Each row has a name. Each question is about the rows just above it.

J249: 210  159  83  118  138
J871: 181  175  24  176  148
J11: 181  175  24  175  148
Go on from 181  175  24  176 to the end of its row. -> 148
The rest of the row after 210  159  83  118: -> 138

J168: 147  132  151  175
J355: 155  144  113  145
J278: 162  174  131  161
J859: 155  175  161  150
The one value in J355 and J859: -> 155
Which value is in both J278 and J859? -> 161
Shared by J168 and J859: -> 175
Which value is in both J859 and J168? -> 175
Count the entries of 162  174  131  161: -> 4
147  132  151  175 is in which row? -> J168

J554: 132  239  63  121  145  146  143  127
J555: 110  92  36  103  109  217  124  105
J699: 152  43  211  131  218  92  93  124
J215: 130  144  32  95  141  65  120  95
J614: 101  190  58  123  99  167  162  137
J906: 139  33  164  110  145  69  104  106
J792: 162  43  211  131  159  92  121  99
J912: 100  193  35  132  93  163  154  143
J64: 160  188  195  140  176  162  121  139
J452: 158  157  217  140  172  162  121  139
J116: 158  157  161  140  172  161  121  139
Which row holds 101  190  58  123  99  167  162  137? -> J614
Count the entries of 101  190  58  123  99  167: -> 6
Number of entries in 160  188  195  140  176: -> 5
Shared by J906 and J554: -> 145
Count the entries of 160  188  195  140  176  162  121  139: -> 8

J38: 158  41  61  159  188
J19: 158  41  61  159  140
J224: 111  158  129  155  126
J342: 144  215  148  197  213
J437: 111  158  128  156  140
J705: 144  215  156  197  213
Count the entries of 158  41  61  159  140: -> 5
Go on from 215  156 to the end of its row. -> 197  213
After 111  158  129, its row goes on with -> 155  126

J198: 142  123  183  111  135  130  159  141  102
J27: 154  103  140  185  116  60  159  142  137
J546: 142  123  183  111  135  130  73  62  84
Which value is in both J27 and J546? -> 142
The rest of the row after 159  141: -> 102
How many entries does 154  103  140  185  116  60  159  142 have? -> 8

J644: 66  119  137  103  128  150  153  233  130  128  134  106  186  161  107  121
J350: 98  92  115  130  117  121  114  129  117  136  123  119  124  112  118  122
J126: 66  119  137  103  128  150  153  233  187  105  134  106  186  161  107  121
Whose row is 66  119  137  103  128  150  153  233  130  128  134  106  186  161  107  121? -> J644
Count the entries of 66  119  137  103  128  150  153  233  187  105: -> 10

J290: 148  156  140  144  122  127  141  176  113
J829: 75  165  40  95  197  125  100  175  117
J687: 130  150  94  157  111  111  138  210  172
J664: 82  140  152  153  119  164  125  121  149
J706: 148  112  108  176  99  118  159  82  152
J256: 133  117  185  104  159  157  93  35  155
J897: 172  154  140  144  123  53  141  108  100
J988: 198  190  126  104  87  127  106  168  95
J330: 172  55  132  134  148  114  158  102  150
J886: 75  165  106  90  136  110  107  197  90
J57: 171  77  37  127  97  155  132  190  185
Shared by J687 and J897: -> 172
The rest of the row after 140  144  122: -> 127  141  176  113
Go on from 156  140 to the end of its row. -> 144  122  127  141  176  113
How many entries does 133  117  185  104  159  157  93  35  155 have? -> 9

J903: 181  223  174  108  232  96  91  117
J272: 188  94  84  154  150  126  57  88
J522: 129  212  93  95  125  174  87  75
J923: 224  175  119  171  120  86  110  222
J850: 173  134  118  57  223  56  92  89
Which value is in both J272 and J850? -> 57
Count the entries of 173: -> 1
Number of entries in 173  134  118  57  223  56  92  89: -> 8
Go on from 223  174 to the end of its row. -> 108  232  96  91  117
Shared by J903 and J522: -> 174
Which value is in both J522 and J903? -> 174
Which value is in both J850 and J903? -> 223

J461: 81  122  13  136  96
J234: 81  122  13  137  154
J411: 81  121  13  137  154
Number of entries in 81  122  13  137: -> 4
How many entries does 81  122  13  137  154 have? -> 5
Go on from 122  13  136 to the end of its row. -> 96
After 121  13  137, its row goes on with -> 154

J201: 120  37  108  85  219
J153: 207  125  73  168  95
J733: 180  26  135  82  50
After 26  135  82, its row goes on with -> 50
Count the entries of 180  26: -> 2

